Below is a small trained network, with its code and all its weights. Each question gives an input and a class and asks what happens when units are switched off, that is, made to give their printed mean instead of their output.

import numpy as np


def w(rows, s, z=0):
    codes = np.array(rows[::2]) - 128.0
    scale = np.full(codes.shape[1], s)
    scale[-1] = z or s
    return codes * scale


def f(y):
    return np.maximum(y, 0)


def log_softmax(a):
    a = a - a.max(-1, keepdims=True)
    return a - np.log(np.exp(a).sum(-1, keepdims=True))


def net(x, mask):
    res = np.array(x, float).reshape(1, 3) / 4 @ E
    y = f(res @ A[0][:, :-1].T + A[0][:, -1])
    res = res + np.where(mask, y, B[0][:, -1]) @ B[0][:, :-1]
    return log_softmax(res[-1] @ U[:, :-1].T + U[:, -1])


A, B = {}, {}
E = w([
[29,219,209,34,159,190,170,76,69,77],'x0',
[90,102,142,17,76,2,114,173,151,197],'x1',
[185,133,97,78,136,64,57,104,43,3],'x2',
],0.0094)
A[0] = w([
[176,122,58,186,141,92,76,124,160,163,153],'neuron 0',
[92,127,116,149,100,165,176,122,171,160,109],'neuron 1',
[124,134,154,102,132,136,147,132,108,129,245],'neuron 2',
[100,127,167,10,92,25,119,145,152,177,104],'neuron 3',
[91,167,166,140,120,171,162,150,145,246,122],'neuron 4',
[50,184,177,46,153,193,138,97,104,106,91],'neuron 5',
[153,148,156,196,122,222,128,118,125,51,160],'neuron 6',
[168,151,108,114,95,79,112,129,78,16,97],'neuron 7',
[150,144,98,80,149,82,89,131,61,93,134],'neuron 8',
],0.011)
B[0] = w([
[122,179,176,130,36,103,210,149,121,130,236],'neuron 0',
[117,114,125,100,172,185,147,95,180,71,180],'neuron 1',
[154,235,131,17,49,78,130,89,136,185,210],'neuron 2',
[121,175,41,212,182,181,145,118,45,99,248],'neuron 3',
[56,134,139,104,141,126,35,81,230,60,219],'neuron 4',
[179,58,137,237,56,87,187,203,151,134,226],'neuron 5',
[89,183,42,131,161,110,119,126,61,143,227],'neuron 6',
[70,101,151,150,166,186,111,105,244,100,216],'neuron 7',
[67,133,149,101,122,156,112,96,236,139,211],'neuron 8',
],0.011,0.015)
U = w([
[109,93,150,107,166,168,92,92,220,101,117],'0',
[138,185,4,186,195,155,143,123,26,121,95],'1',
[189,106,162,187,1,80,199,206,153,131,77],'2',
[164,194,123,11,76,81,129,96,114,175,254],'3',
[191,68,153,98,160,126,111,149,102,139,85],'4',
],0.0092,0.0083)

Each question gives the input, the list of numbers given to net, and the class t.
The units are the neurons (one row each of A and B). Each row of codes is followed by its name. A weight is (code - 128) times the scale printed after its matrix; where a second scale follows, it is the last column's (A, B and U).
mask holds one flag per neuron, in row order. A switched-off neuron (its flag False) gives its mean, the last column of its row in B, instead of its output. The means were averaged over made-up inputs and are rounded, as every weight is.
A unit's drop is (log p(t) with every unit on - log p(t) with that unit switched off) / (log p(t) with every unit on - log p(t) with every unit switched off).
The circuit of an input: a set's keep is (log p(t) with only the set's units on - log p(t) with every unit switched off) / (log p(t) with every unit on - log p(t) with every unit switched off). Starting from all 9 units, units are removed one at a time, each time the one whose removal leaves the highest keep (on an exact tie, the one counted first), for as long as the keep stays at least 0.8.
units of the circuit, in order: the units of the circuit, biggest drop first
most important unit: the unit with the biggest drop
top k neurons: the k neurons with the biggest drops, biggest first
drop when u is switched off: that unit's drop, to one decimal
input [-4,5,-5], class 0: units of the circuit, in order	neuron 4
input [0,2,-1], class 3: top 4 neurons	neuron 5; neuron 6; neuron 7; neuron 3
input [2,8,6], class 1: top 2 neurons	neuron 3; neuron 4
input [7,6,4], class 2: top 2 neurons	neuron 5; neuron 6
input [0,1,-3], class 3: top 2 neurons	neuron 7; neuron 8
input [-2,5,4], class 1: top 2 neurons	neuron 3; neuron 4
input [-3,1,-2], class 3: top 2 neurons	neuron 5; neuron 7
input [7,6,-3], class 2: top 3 neurons	neuron 5; neuron 6; neuron 2
input [2,-1,5], class 0: top 2 neurons	neuron 7; neuron 0
input [-4,6,7], class 0: top 2 neurons	neuron 8; neuron 7
input [-3,-1,-1], class 3: units of the circuit, in order	neuron 5; neuron 7
input [-3,4,4], class 0: top 3 neurons	neuron 6; neuron 5; neuron 8
input [7,-8,8], class 0: top 4 neurons	neuron 7; neuron 8; neuron 3; neuron 0
input [0,-2,3], class 3: top 4 neurons	neuron 3; neuron 4; neuron 1; neuron 5
input [5,0,-4], class 2: top 3 neurons	neuron 5; neuron 7; neuron 8
input [-6,-1,6], class 0: top 2 neurons	neuron 5; neuron 7
input [4,-1,-2], class 2: top 2 neurons	neuron 5; neuron 3
input [-7,-4,-8], class 0: most important unit	neuron 4
input [7,7,5], class 1: drop when neuron 0 is switched off	0.4
input [0,-2,1], class 3: drop when neuron 2 is switched off	0.0
input [4,4,7], class 0: most important unit	neuron 7
input [8,4,-7], class 2: drop when neuron 5 is switched off	4.6
input [6,2,-1], class 2: drop when neuron 5 is switched off	1.6
